Below are the code and all the weights of a small trained network. Each question names an input and a class and asks about switching units off, where a switched-off unit gives its printed mean instead of its output.

import numpy as np


def w(rows, s, z=0):
    codes = np.array(rows[::2]) - 128.0
    scale = np.full(codes.shape[1], s)
    scale[-1] = z or s
    return codes * scale


def norm(h):
    return h / np.sqrt((h * h).mean(-1, keepdims=True) + 1e-5)


def f(y):
    return y / 2 * (1 + np.tanh(0.7978845608 * (y + 0.044715 * y**3)))


def log_softmax(a):
    a = a - a.max(-1, keepdims=True)
    return a - np.log(np.exp(a).sum(-1, keepdims=True))


def net(x, mask):
    res = np.array(x, float).reshape(1, 2) / 4 @ E
    u = 0
    for l in range(3):
        y = f(norm(res) @ A[l][:, :-1].T + A[l][:, -1])
        res = res + np.where(mask[u : u + 10], y, B[l][:, -1]) @ B[l][:, :-1]
        u += 10
    return log_softmax(norm(res)[-1] @ U[:, :-1].T + U[:, -1])


A, B = {}, {}
E = w([
[3,86,139,134,171,171],'x0',
[88,226,90,149,95,250],'x1',
],0.0056)
A[0] = w([
[147,174,159,191,107,95,49],'L0N1',
[78,185,58,202,136,252,73],'L0N2',
[141,191,130,172,122,240,27],'L0N3',
[175,73,246,164,152,124,77],'L0N4',
[253,186,62,98,29,85,103],'L0N5',
[158,82,250,50,241,36,142],'L0N6',
[143,205,164,93,57,67,53],'L0N7',
[104,167,144,227,45,140,2],'L0N8',
[121,252,99,207,64,225,92],'L0N9',
[172,23,126,188,179,44,71],'L0N10',
],0.0033,0.0032)
B[0] = w([
[122,105,21,128,176,133,94],'L0N1',
[186,64,110,38,87,88,237],'L0N2',
[129,88,54,78,116,80,153],'L0N3',
[92,162,107,101,89,129,118],'L0N4',
[65,130,197,157,201,137,225],'L0N5',
[51,185,109,125,54,129,227],'L0N6',
[113,117,118,126,168,139,110],'L0N7',
[142,94,1,108,153,95,93],'L0N8',
[97,90,112,15,119,72,255],'L0N9',
[60,163,52,127,63,123,163],'L0N10',
],0.0053,0.0025)
A[1] = w([
[253,151,113,182,116,147,132],'L1N1',
[168,29,153,97,145,131,85],'L1N2',
[125,170,50,121,69,171,5],'L1N3',
[83,217,159,196,70,168,146],'L1N4',
[71,74,47,126,224,152,124],'L1N5',
[162,48,190,96,213,97,92],'L1N6',
[223,162,93,152,191,111,34],'L1N7',
[146,23,148,99,149,166,104],'L1N8',
[81,82,81,191,196,159,18],'L1N9',
[109,119,92,90,134,102,92],'L1N10',
],0.0072,0.0033)
B[1] = w([
[44,182,222,181,148,233,230],'L1N1',
[142,114,94,158,178,123,132],'L1N2',
[84,105,50,141,118,120,169],'L1N3',
[169,112,60,108,255,100,230],'L1N4',
[179,193,200,194,111,118,255],'L1N5',
[146,117,27,109,166,122,164],'L1N6',
[121,161,182,162,175,113,163],'L1N7',
[147,148,139,129,203,87,183],'L1N8',
[148,157,183,154,120,158,142],'L1N9',
[159,150,112,179,120,128,172],'L1N10',
],0.0069,0.002)
A[2] = w([
[140,172,30,104,34,223,1],'L2N1',
[165,148,104,122,174,99,131],'L2N2',
[186,68,74,112,217,98,15],'L2N3',
[175,74,60,132,213,106,68],'L2N4',
[82,60,154,110,156,138,92],'L2N5',
[111,156,254,186,157,178,86],'L2N6',
[125,53,153,164,36,28,94],'L2N7',
[96,113,119,127,14,80,147],'L2N8',
[231,203,117,144,115,120,80],'L2N9',
[251,89,146,64,157,101,80],'L2N10',
],0.0074,0.003)
B[2] = w([
[250,89,85,62,23,113,186],'L2N1',
[39,178,112,66,129,100,140],'L2N2',
[20,117,2,149,189,36,145],'L2N3',
[55,161,37,121,182,68,145],'L2N4',
[180,225,136,145,132,110,136],'L2N5',
[127,235,221,212,183,118,254],'L2N6',
[200,116,18,22,38,234,168],'L2N7',
[182,161,106,92,105,211,173],'L2N8',
[66,134,222,161,232,197,130],'L2N9',
[8,154,85,203,182,110,146],'L2N10',
],0.0054,0.0068)
U = w([
[187,122,84,52,24,171,190],'0',
[122,200,255,193,172,146,185],'1',
[58,130,42,127,200,47,162],'2',
[144,39,140,186,131,100,2],'3',
[141,21,153,160,151,108,6],'4',
],0.014,0.0069)

Each question gives the input, the list of numbers given to net, and the class t.
The units are the neurons (one row each of A and B). Each row of codes is followed by its name. A weight is (code - 128) times the scale printed after its matrix; where a second scale follows, it is the last column's (A, B and U).
mask holds one flag per neuron, layer by layer. A switched-off neuron (its flag False) gives its mean, the last column of its row in B, instead of its output. The means were averaged over made-up inputs and are rounded, as every weight is.
A unit's drop is (log p(t) with every unit on - log p(t) with that unit switched off) / (log p(t) with every unit on - log p(t) with every unit switched off).
unit that matters most: the unit with the biggest drop
top k neurons: the k neurons with the biggest drops, biggest first
k most important neurons of layer l: the k neurons of layer l with the biggest drops, biggest first
drop when u is switched off: that unit's drop, to one decimal
input [2,-3], class 2: top 4 neurons : (L0N6 L1N4 L0N2 L0N9)
input [-3,-6], class 0: unit that matters most : L0N6
input [-1,-3], class 2: top 2 neurons : (L1N4 L0N9)
input [-7,6], class 1: top 2 neurons : (L0N6 L1N1)
input [3,-1], class 2: 2 most important neurons of layer 1 : (L1N4 L1N1)
input [1,-2], class 2: top 3 neurons : (L1N4 L0N2 L0N9)
input [-4,-7], class 0: top 2 neurons : (L0N6 L0N10)
input [-8,7], class 1: top 4 neurons : (L1N1 L0N6 L0N10 L0N5)
input [-5,-7], class 0: top 3 neurons : (L0N6 L0N10 L1N4)
input [3,1], class 2: top 4 neurons : (L0N6 L0N10 L0N2 L1N6)
input [1,-3], class 2: 4 most important neurons of layer 0 : (L0N6 L0N2 L0N9 L0N3)
input [-2,-3], class 2: top 3 neurons : (L1N4 L0N9 L0N2)
input [6,-7], class 0: top 2 neurons : (L0N6 L2N7)
input [1,4], class 0: unit that matters most : L1N4
input [8,8], class 0: 2 most important neurons of layer 0 : (L0N5 L0N2)
input [-8,-6], class 1: top 2 neurons : (L0N9 L1N1)
input [1,-8], class 0: top 2 neurons : (L0N6 L0N10)
input [5,-7], class 0: drop when L0N6 is switched off : 0.8
input [-7,-4], class 1: drop when L0N6 is switched off : 0.0
input [6,-4], class 1: unit that matters most : L0N2
input [-2,-2], class 2: drop when L1N4 is switched off : 2.7
